Here is a tiny trained network, its code and every weight. The questions are about switching its units off for an input and a class, where a switched-off unit gives its printed mean instead of its output.

import numpy as np


def w(rows, s, z=0):
    codes = np.array(rows[::2]) - 128.0
    scale = np.full(codes.shape[1], s)
    scale[-1] = z or s
    return codes * scale


def f(y):
    return np.maximum(y, 0)


def log_softmax(a):
    a = a - a.max(-1, keepdims=True)
    return a - np.log(np.exp(a).sum(-1, keepdims=True))


def net(x, mask):
    res = np.array(x, float).reshape(1, 8) / 4 @ E
    y = f(res @ A[0][:, :-1].T + A[0][:, -1])
    res = res + np.where(mask, y, B[0][:, -1]) @ B[0][:, :-1]
    return log_softmax(res[-1] @ U[:, :-1].T + U[:, -1])


A, B = {}, {}
E = w([
[143,205,143,145,50,210,152],'x0',
[194,160,202,187,102,50,211],'x1',
[123,192,4,208,163,129,147],'x2',
[127,127,128,135,127,130,129],'x3',
[121,126,127,131,124,128,131],'x4',
[120,126,137,137,134,132,131],'x5',
[127,129,123,124,124,125,131],'x6',
[133,124,124,125,127,129,130],'x7',
],0.018)
A[0] = w([
[161,43,198,62,52,193,61,109],'N0',
[146,58,200,100,55,132,93,255],'N1',
[153,45,183,60,179,81,164,138],'N2',
[118,65,97,146,121,113,145,50],'N3',
[139,183,85,195,173,42,187,116],'N4',
[82,67,32,106,181,167,99,189],'N5',
[103,80,179,42,89,236,87,230],'N6',
[141,85,199,105,121,31,216,206],'N7',
[175,202,169,136,30,184,172,129],'N8',
[80,187,57,142,149,254,91,62],'N9',
[139,175,56,158,159,164,70,202],'N10',
[150,56,137,79,171,79,48,186],'N11',
[94,51,77,144,213,66,52,145],'N12',
[110,26,107,90,139,205,48,213],'N13',
[121,44,150,77,90,186,53,196],'N14',
],0.013,0.0097)
B[0] = w([
[133,212,167,54,136,118,239,230],'N0',
[113,115,244,32,58,103,64,228],'N1',
[124,59,178,89,41,55,90,205],'N2',
[116,152,104,61,213,71,192,140],'N3',
[195,148,41,217,193,47,193,232],'N4',
[43,65,87,203,179,146,36,230],'N5',
[63,236,185,11,93,132,97,251],'N6',
[223,32,128,85,81,73,154,232],'N7',
[178,197,186,176,66,225,196,232],'N8',
[129,139,38,147,36,205,60,228],'N9',
[91,118,74,171,145,126,73,216],'N10',
[101,113,68,124,193,67,125,210],'N11',
[77,79,168,88,188,37,81,222],'N12',
[13,212,116,85,173,119,72,241],'N13',
[86,193,163,15,125,108,149,225],'N14',
],0.012,0.028)
U = w([
[54,113,166,56,185,46,69,140],'0',
[158,1,172,44,102,45,139,187],'1',
[56,43,82,148,221,112,33,38],'2',
[180,49,64,152,223,30,166,72],'3',
[82,223,146,52,111,213,112,177],'4',
[202,111,237,83,66,199,185,1],'5',
[101,158,54,145,41,229,19,227],'6',
[186,225,87,192,109,163,197,168],'7',
],0.013,0.0077)

Each question gives the input, the list of numbers given to net, and the class t.
The units are the neurons (one row each of A and B). Each row of codes is followed by its name. A weight is (code - 128) times the scale printed after its matrix; where a second scale follows, it is the last column's (A, B and U).
mask holds one flag per neuron, in row order. A switched-off neuron (its flag False) gives its mean, the last column of its row in B, instead of its output. The means were averaged over made-up inputs and are rounded, as every weight is.
A unit's drop is (log p(t) with every unit on - log p(t) with that unit switched off) / (log p(t) with every unit on - log p(t) with every unit switched off).
The circuit of an input: a set's keep is (log p(t) with only the set's units on - log p(t) with every unit switched off) / (log p(t) with every unit on - log p(t) with every unit switched off). Starting from the 12 units with the biggest drops (on a tie, the unit counted first), units are removed one at a time, each time the one whose removal leaves the highest keep (on an exact tie, the one counted first), for as long as the keep stays at least 0.8.
units of the circuit, in order: the units of the circuit, biggest drop first
k most important neurons: the k neurons with the biggest drops, biggest first
drop of u: that unit's drop, to one decimal
input [-7,6,2,-4,-8,6,-6,-1], class 3: units of the circuit, in order	N4
input [1,-8,-3,-6,6,4,8,4], class 4: 2 most important neurons	N6; N9
input [-4,4,1,2,1,-4,-4,-4], class 3: units of the circuit, in order	N1; N6
input [-3,5,1,3,-8,1,8,-2], class 3: units of the circuit, in order	N4; N6
input [0,8,-5,6,-3,-2,-7,-7], class 1: 2 most important neurons	N7; N2
input [8,0,2,0,-4,4,2,-5], class 6: 3 most important neurons	N4; N9; N0
input [1,1,-1,4,8,8,8,-2], class 5: 2 most important neurons	N13; N12
input [1,-7,8,8,0,-7,2,-4], class 6: 2 most important neurons	N9; N11
input [1,0,-3,-8,-7,8,5,-6], class 4: 2 most important neurons	N12; N5
input [-6,2,-8,8,6,5,-4,8], class 1: drop of N7	0.7
input [-4,-3,3,-4,1,4,-3,-5], class 2: drop of N7	0.0
input [1,-1,4,-2,-1,1,2,0], class 6: drop of N9	0.1
input [4,0,8,-4,8,-5,-5,-2], class 6: drop of N9	0.8
input [4,8,-2,-8,2,2,5,-8], class 5: units of the circuit, in order	N8
